Small tables with named rows and columns. After each table, cells are looked up by row and column.

kufemal
         tavomag    dem  besegug  babus    faz
tiziru      0.10  -1.89     2.77  -0.99   4.83
kalaf      -0.39  -1.53     2.23  -0.21   2.01
pup         2.39   2.74     0.99   1.61   0.83
zazome      8.10  -2.93     0.67  -3.98  -3.20
gusig       2.22   0.63    -0.22   0.35   0.91
til        -3.08   0.28    -3.96   3.07  -2.52
dimitub    -2.22  -2.62     0.36   0.92   1.87
riz         3.04  -2.79     1.62  -0.67  -0.97
nuragu      1.25  -1.00     1.98   1.27   0.46
garomu     -4.52   3.13    -5.25   4.82  -1.67

besegug of nuragu = 1.98
faz of zazome = -3.20
babus of dimitub = 0.92
babus of kalaf = -0.21
dem of til = 0.28
besegug of pup = 0.99
babus of til = 3.07
dem of kalaf = -1.53
besegug of dimitub = 0.36
faz of dimitub = 1.87
babus of gusig = 0.35
tavomag of kalaf = -0.39
tavomag of til = -3.08
dem of zazome = -2.93
babus of zazome = -3.98
faz of kalaf = 2.01
babus of garomu = 4.82
dem of tiziru = -1.89
babus of tiziru = -0.99

Table naz
,leb,nog,gezuti,kebur,zuz,kifav
sepiga,489,435,637,607,774,476
tuvuven,528,475,497,463,594,292
tofib,512,656,268,225,465,450
fof,520,426,375,450,632,695
botato,557,611,686,677,286,259
lisik,419,430,345,496,453,504
guz,274,964,811,115,506,766
meza,470,462,548,430,456,347
mepabif,442,407,503,608,352,451
zakolil,609,380,795,715,594,602

kifav of guz: 766
nog of guz: 964
nog of fof: 426
leb of guz: 274
nog of meza: 462
gezuti of tuvuven: 497
kifav of sepiga: 476
leb of zakolil: 609
leb of tuvuven: 528
zuz of guz: 506
nog of tuvuven: 475
zuz of botato: 286
Which row has the largest nog? guz

Table dafopof
         tasesab  ruloma  rinugu  fupe
lat          360     867     374    25
zozopug      458     184     305   533
ler          382     479     384   542
lukata       336     777     275   172
duzaki       240     526     289   279
maz          254     182     277   360
gazir        320     320     351   487
vipodoz      495     602     321   507

What is the tasesab of vipodoz in dafopof?
495
What is the fupe of gazir in dafopof?
487
What is the ruloma of lat in dafopof?
867
What is the fupe of lukata in dafopof?
172
What is the rinugu of lukata in dafopof?
275
What is the ruloma of gazir in dafopof?
320
What is the rinugu of vipodoz in dafopof?
321
What is the ruloma of lukata in dafopof?
777
What is the rinugu of maz in dafopof?
277
What is the ruloma of zozopug in dafopof?
184
Which row has the largest rinugu? ler

dul =
,labo,mek
zigo,17.102,26.504
pep,33.047,52.115
mutomo,21.294,77.555

labo of zigo = 17.102
mek of mutomo = 77.555
labo of mutomo = 21.294
mek of zigo = 26.504
mek of pep = 52.115
labo of pep = 33.047
Row with the largest labo: pep

dulovu =
|  | sifira | tez | boz | mifazu | kad | tupa | lil |
|---|---|---|---|---|---|---|---|
| bibu | 182 | 182 | 193 | 151 | 150 | 177 | 170 |
| rori | 219 | 146 | 153 | 181 | 203 | 160 | 207 |
| nok | 250 | 154 | 192 | 134 | 235 | 169 | 191 |
| lede | 146 | 190 | 185 | 173 | 148 | 186 | 155 |
| lasenug | 221 | 147 | 141 | 200 | 243 | 162 | 205 |
| somuza | 196 | 137 | 128 | 218 | 145 | 149 | 214 |
| med | 132 | 148 | 160 | 210 | 60 | 156 | 174 |
| ruk | 190 | 186 | 188 | 151 | 184 | 186 | 163 |

What is the lil of lasenug in dulovu? 205
What is the tupa of lede in dulovu? 186
What is the tupa of somuza in dulovu? 149
What is the mifazu of lasenug in dulovu? 200
What is the kad of lasenug in dulovu? 243
What is the tez of lasenug in dulovu? 147
What is the kad of rori in dulovu? 203
What is the tupa of bibu in dulovu? 177
What is the mifazu of ruk in dulovu? 151
What is the tez of bibu in dulovu? 182

fuzev.tsv
	bazik	kikat	noluso	fav	pilu	fonoso	bopub
baroz	-0.071	-0.594	0.006	-0.063	0.045	-0.741	-0.018
bik	0.371	0.540	-0.093	-0.079	-0.286	0.143	0.124
biz	0.005	-0.085	-0.106	0.641	0.127	-0.327	0.155
vupit	-0.090	0.311	0.012	-0.138	0.064	0.238	-0.105
litoma	-0.115	-0.065	-0.097	-0.049	-0.077	-0.065	-0.002
vir	0.177	0.289	0.239	0.212	-0.114	0.286	-0.325
zopop	0.800	0.016	-0.007	0.200	-0.008	-0.144	-0.365
mipale	-0.184	-0.468	-0.001	0.417	0.004	0.113	0.242

What is the kikat of vupit in fuzev? 0.311
What is the fav of baroz in fuzev? -0.063
What is the pilu of litoma in fuzev? -0.077
What is the bazik of zopop in fuzev? 0.800
What is the kikat of zopop in fuzev? 0.016
What is the noluso of zopop in fuzev? -0.007
What is the noluso of litoma in fuzev? -0.097
What is the fonoso of biz in fuzev? -0.327
What is the bazik of bik in fuzev? 0.371
What is the pilu of vir in fuzev? -0.114
What is the fonoso of vupit in fuzev? 0.238
What is the kikat of baroz in fuzev? -0.594
What is the fonoso of baroz in fuzev? -0.741
What is the pilu of zopop in fuzev? -0.008
What is the fav of mipale in fuzev? 0.417
What is the bopub of baroz in fuzev? -0.018
Which row has the largest bopub? mipale

tal =
|  | tuse | dos | zop |
|---|---|---|---|
| tur | 17.513 | 61.085 | 18.747 |
| ninoge | 57.158 | 84.680 | 58.327 |
| tanegu | 58.681 | 54.010 | 65.340 |
| zes | 63.232 | 28.095 | 55.459 |
| venevo | 42.828 | 25.121 | 41.136 |
| kis | 39.656 | 54.177 | 38.525 |
| bigetar | 68.302 | 38.160 | 58.122 |

kis, tuse: 39.656
kis, dos: 54.177
tanegu, zop: 65.340
tanegu, tuse: 58.681
tur, dos: 61.085
tur, tuse: 17.513
Which row has the largest zop? tanegu

laraler =
|  | rus | puv | zadiz | goz | luv | fesu |
|---|---|---|---|---|---|---|
| bap | 14644 | 18211 | 11343 | 81762 | 21253 | 36849 |
| diz | 61082 | 9639 | 56018 | 74451 | 57130 | 39581 |
| sak | 26074 | 26969 | 20172 | 86914 | 33422 | 38990 |
| gir | 12460 | 52821 | 13580 | 5382 | 27649 | 29913 |
| salorop | 24917 | 34229 | 28283 | 10558 | 34571 | 30218 |
| tif | 38641 | 44378 | 36024 | 20159 | 44435 | 28042 |
| rebarun | 12445 | 25297 | 5532 | 91510 | 23134 | 33657 |
| dab | 16977 | 33228 | 17584 | 26059 | 21387 | 31458 |
| ruk | 58079 | 36700 | 58657 | 1991 | 57553 | 38651 |
| funifi | 78518 | 7630 | 73881 | 52219 | 69400 | 37211 |
| vekino | 44117 | 16756 | 38154 | 86163 | 46372 | 37048 |
| divodeg | 14079 | 34388 | 6639 | 84793 | 24570 | 37537 |

luv of tif: 44435
rus of gir: 12460
goz of funifi: 52219
luv of sak: 33422
puv of funifi: 7630
fesu of ruk: 38651
zadiz of dab: 17584
zadiz of bap: 11343

petak:
	tudesog	rovof	dege	pob	pof	zapu	tum	nus
zum	-911	-4830	85	2316	37	-4669	158	-4716
somo	4223	-951	-3932	2916	5464	-5837	4605	8535
vin	-555	-2467	479	2770	-3240	-5228	711	-2718
zumob	-984	1797	3456	-5669	4515	1590	3307	4099
suz	60	-3962	-1227	-6799	4032	-960	-5521	1472
gaka	-450	2354	2211	319	-865	-3141	-437	-800
pavuris	-398	-6298	-3724	-8016	1195	-3253	-7264	-688
sotot	-4155	-6038	-2554	2803	-1448	2610	-119	-3047
pilipad	1185	-502	1231	-6121	5722	552	-3823	595

zumob, nus: 4099
suz, rovof: -3962
pavuris, zapu: -3253
zumob, pob: -5669
pilipad, zapu: 552
somo, zapu: -5837
pilipad, nus: 595
somo, nus: 8535
vin, tudesog: -555
zumob, dege: 3456
zumob, rovof: 1797
zum, dege: 85
pilipad, pob: -6121

fiv.tsv
	rurina	fev
tad	-0.465	-1.557
sagab	-4.524	-1.981
non	2.242	1.532
mego	-6.439	3.226
vagepa	7.045	4.160
vaboku	-5.951	2.104
bival	4.521	0.089
zep	-0.676	0.574
lak	0.347	2.374
nanevud	-4.875	-0.558
vov	5.302	2.641

fev of vaboku is 2.104
rurina of tad is -0.465
fev of vov is 2.641
rurina of vagepa is 7.045
rurina of vov is 5.302
fev of non is 1.532
rurina of vaboku is -5.951
rurina of sagab is -4.524
rurina of bival is 4.521
rurina of lak is 0.347
fev of bival is 0.089
fev of nanevud is -0.558
fev of lak is 2.374

babobe
         manuge  vodoto  tatupur  duf
gaduluv     132     111       67  193
kibipe      162     192       62   94
bam         116      71      178  127
nimo         63     223      160  120
ruzusi      134      76       80  129
metopo      109     135      146   79
bet         113     137      126  131
dade        163      62      159   85
kugisa      122     164       93  100
pip          71     156      152   74
lokizu       53     136      138  169
gosus       153     101      136   92
lapo         97      47      159   98
zovise       90     143      173  183

What is the tatupur of lokizu in babobe?
138
What is the tatupur of gosus in babobe?
136
What is the vodoto of lapo in babobe?
47
What is the tatupur of kugisa in babobe?
93
What is the vodoto of bam in babobe?
71
What is the manuge of nimo in babobe?
63
What is the manuge of ruzusi in babobe?
134
What is the manuge of metopo in babobe?
109
What is the duf of lapo in babobe?
98
What is the vodoto of metopo in babobe?
135
What is the tatupur of gaduluv in babobe?
67
What is the vodoto of kibipe in babobe?
192
What is the manuge of kibipe in babobe?
162
What is the duf of gosus in babobe?
92
What is the tatupur of lapo in babobe?
159
Row with the largest duf: gaduluv

